Below is a small trained network, with its code and all its weights. Each question gives an input and a class and asks what happens when units are switched off, that is, made to give their printed mean instead of their output.

import numpy as np


def w(rows, s, z=0):
    codes = np.array(rows[::2]) - 128.0
    scale = np.full(codes.shape[1], s)
    scale[-1] = z or s
    return codes * scale


def f(y):
    return np.maximum(y, 0)


def log_softmax(a):
    a = a - a.max(-1, keepdims=True)
    return a - np.log(np.exp(a).sum(-1, keepdims=True))


def net(x, mask):
    res = np.array(x, float).reshape(1, 6) / 4 @ E
    y = f(res @ A[0][:, :-1].T + A[0][:, -1])
    res = res + np.where(mask, y, B[0][:, -1]) @ B[0][:, :-1]
    return log_softmax(res[-1] @ U[:, :-1].T + U[:, -1])


A, B = {}, {}
E = w([
[111,68,191,125,159,112,206,129,135,175,104],'x0',
[172,182,253,126,90,113,119,152,55,79,92],'x1',
[95,213,172,117,161,48,125,119,197,107,155],'x2',
[125,95,82,129,152,83,161,178,131,40,82],'x3',
[84,115,160,51,78,152,96,183,180,106,126],'x4',
[190,71,106,111,59,108,177,46,178,106,175],'x5',
],0.014)
A[0] = w([
[132,194,87,134,87,143,51,130,101,70,145,147],'neuron 0',
[188,140,83,208,214,93,157,117,97,145,168,81],'neuron 1',
[74,207,124,122,214,48,115,142,185,154,159,70],'neuron 2',
[63,62,172,39,49,145,80,191,184,102,143,104],'neuron 3',
[132,97,60,136,184,88,176,183,135,11,71,64],'neuron 4',
[128,181,140,125,118,172,100,89,126,255,174,52],'neuron 5',
[45,179,125,130,219,127,58,174,102,181,42,3],'neuron 6',
[56,71,39,122,216,135,101,107,189,158,185,26],'neuron 7',
[147,165,152,144,119,88,172,81,224,78,189,96],'neuron 8',
[103,123,95,28,117,142,129,217,174,153,147,49],'neuron 9',
[88,65,230,129,154,101,184,152,128,173,92,172],'neuron 10',
[138,55,66,136,108,186,105,160,69,173,102,43],'neuron 11',
],0.0091,0.0035)
B[0] = w([
[90,129,99,169,187,226,209,151,219,81,204,207],'neuron 0',
[64,172,101,197,201,50,76,96,113,164,60,211],'neuron 1',
[26,101,139,116,35,137,207,173,59,156,90,216],'neuron 2',
[96,148,144,202,156,89,74,40,102,140,88,237],'neuron 3',
[135,165,202,50,92,110,14,143,202,250,205,208],'neuron 4',
[155,92,178,55,159,126,39,199,168,204,117,213],'neuron 5',
[231,1,61,74,102,71,136,46,137,84,109,226],'neuron 6',
[182,160,169,109,182,79,163,168,78,2,207,248],'neuron 7',
[123,98,81,114,54,125,134,147,106,117,79,200],'neuron 8',
[90,143,114,174,197,129,89,90,73,150,109,198],'neuron 9',
[128,180,66,148,174,215,185,157,209,88,158,221],'neuron 10',
[49,153,130,109,11,170,178,154,61,119,121,219],'neuron 11',
],0.0085,0.016)
U = w([
[119,134,160,59,120,139,58,171,179,222,164,75],'0',
[50,131,96,131,10,151,177,173,71,127,88,74],'1',
[84,160,108,225,182,115,84,50,104,138,82,94],'2',
[196,36,45,92,64,116,156,5,167,102,133,166],'3',
[81,133,39,166,184,209,189,160,238,117,171,76],'4',
[179,178,219,124,155,126,143,170,75,19,137,247],'5',
],0.013,0.012)

Each question gives the input, the list of numbers given to net, and the class t.
The units are the neurons (one row each of A and B). Each row of codes is followed by its name. A weight is (code - 128) times the scale printed after its matrix; where a second scale follows, it is the last column's (A, B and U).
mask holds one flag per neuron, in row order. A switched-off neuron (its flag False) gives its mean, the last column of its row in B, instead of its output. The means were averaged over made-up inputs and are rounded, as every weight is.
A unit's drop is (log p(t) with every unit on - log p(t) with that unit switched off) / (log p(t) with every unit on - log p(t) with every unit switched off).
The circuit of an input: a set's keep is (log p(t) with only the set's units on - log p(t) with every unit switched off) / (log p(t) with every unit on - log p(t) with every unit switched off). Starting from all 12 units, units are removed one at a time, each time the one whose removal leaves the highest keep (on an exact tie, the one counted first), for as long as the keep stays at least 0.8.
units of the circuit, in order: the units of the circuit, biggest drop first
most important unit: the unit with the biggest drop
top k neurons: the k neurons with the biggest drops, biggest first
drop when u is switched off: that unit's drop, to one decimal
input [-6,-2,8,-3,6,2], class 1: top 2 neurons => (neuron 2; neuron 8)
input [-2,6,-7,4,6,7], class 1: top 3 neurons => (neuron 6; neuron 7; neuron 11)
input [1,-8,-4,-6,-2,-2], class 5: most important unit => neuron 7
input [8,8,6,7,5,1], class 4: top 2 neurons => (neuron 10; neuron 7)
input [-7,-2,4,1,-3,-4], class 4: top 2 neurons => (neuron 0; neuron 11)
input [6,6,0,4,-4,7], class 3: top 3 neurons => (neuron 7; neuron 0; neuron 8)
input [-5,-8,6,2,2,4], class 5: top 2 neurons => (neuron 7; neuron 11)
input [-7,-7,-4,-7,-6,1], class 0: top 2 neurons => (neuron 5; neuron 10)
input [2,2,7,6,1,-4], class 1: top 2 neurons => (neuron 2; neuron 5)
input [4,3,-8,4,-7,7], class 1: top 2 neurons => (neuron 11; neuron 6)
input [2,3,-4,1,-5,2], class 2: top 3 neurons => (neuron 7; neuron 2; neuron 6)
input [-6,5,0,-1,-3,-5], class 4: top 2 neurons => (neuron 0; neuron 7)
input [8,6,-7,6,-6,7], class 4: units of the circuit, in order => (neuron 10; neuron 6)
input [-2,-2,-6,-7,5,3], class 0: units of the circuit, in order => (neuron 5)
input [8,0,6,-4,6,-6], class 4: drop when neuron 1 is switched off => 0.1
input [-7,7,-4,-6,-6,-6], class 4: drop when neuron 3 is switched off => 0.2
input [0,-7,6,1,-1,2], class 5: drop when neuron 2 is switched off => -0.1
